Each row has a name. After each piece below comes the name of the row it's from, unless a question asks for something else. Each question is about the rows just above it.

[0.110, -0.137, 0.227, 0.066] = (19)
[1.152, -1.100, -3.779, 2.997] = (122)
[-0.358, 1.832, 2.997, -6.144] = (124)
[1.254, 0.366, -0.470, -0.542] = (129)
[8.095, 1.155, -1.100, -3.779] = (143)
[2.201, -1.107, -3.408, 1.493] = (196)
[-0.153, -0.060, -0.500, 0.519] = (144)
Which row holds this, read backwards? [2.997, -3.779]	(122)
[-3.779, -1.100, 1.155] is which row, read backwards?	(143)
asked: [2.201, -1.107]	(196)
asked: [1.152, -1.100, -3.779]	(122)

[-6.482, 4.340, 2.428, -3.392, -3.427, -2.995, -0.306, 3.483, 5.806, -1.849, -4.903, -8.082, -6.093, -2.004, -6.809, -2.983, 0.643, -3.812, -7.933] -> (129)
[1.459, -2.841, -2.204, 7.268, 8.182, 7.352, -8.326, 8.150, 4.584, 6.669, -1.678, 1.064, 6.689, -0.498, -7.207, 7.837, -2.305, 8.205, 2.723] -> (171)
[-3.427, -2.995, -0.307, -0.365, -5.985, -6.559, -4.175, 4.952, 1.338, 7.732, -5.474, -2.333, -2.404, -1.842, -0.136, 0.311, 4.534, -6.579, 0.911] -> (124)
[5.586, -4.884, -7.121, -0.435, -5.107, -2.778, 0.700, -6.609, -0.479, 6.284, 2.218, -0.027, -6.220, 4.347, -5.814, 4.148, -0.605, 5.724, 3.077] -> (144)
[-6.482, 4.340, 2.428, -3.392, -3.427, -2.995, -0.306, 3.483, 5.806, -7.765, -3.867, -7.496, 1.386, -3.305, -2.772, -2.275, 2.533, -4.061, 2.468] -> (97)
[-0.531, -0.588, 4.154, -4.043, 6.717, -3.972, -6.554, -6.156, -1.560, -5.283, -6.172, -7.951, -6.093, -2.004, -1.816, 5.041, -1.401, -7.947, 5.719] -> (143)
[-6.482, 4.340, 2.428, -3.392, -3.427, -2.995, -0.306, 3.483, 5.806, -1.849, -4.903, -8.082, 7.282, 4.347, 1.656, 6.091, 0.240, 7.664, -5.816] -> (196)
[-6.482, 4.340, 2.428, -3.392, -3.427, -2.995, -0.306, 3.483, 5.806, -1.849, -4.903, -8.082, -6.093, -2.004, -6.809, -2.983, -3.304, -3.812, -7.933] -> (29)
[3.674, 5.975, -0.928, 6.068, 3.637, 5.673, -3.332, -8.085, -6.105, -1.152, -2.341, -5.005, -7.821, 5.548, -3.625, -6.313, 2.760, 3.866, -6.194] -> (150)
[-1.816, 5.041, -1.401, -7.947, 5.719, -0.531, -0.588, 4.154, -4.043, 6.717, -3.972, -6.554, -6.156, -1.560, -5.283, -6.172, -7.951, -6.093, -2.004] is which row reordered?	(143)
Which row holds [-6.482, 4.340, 2.428, -3.392, -3.427, -2.995, -0.306, 3.483, 5.806, -1.849, -4.903, -8.082, -6.093, -2.004, -6.809, -2.983, -3.304, -3.812, -7.933]?	(29)
[-2.333, -5.474] is which row, read backwards?	(124)
asked: [-6.482, 4.340, 2.428, -3.392, -3.427, -2.995, -0.306, 3.483, 5.806, -1.849, -4.903, -8.082, -6.093, -2.004, -6.809, -2.983, 0.643, -3.812, -7.933]	(129)

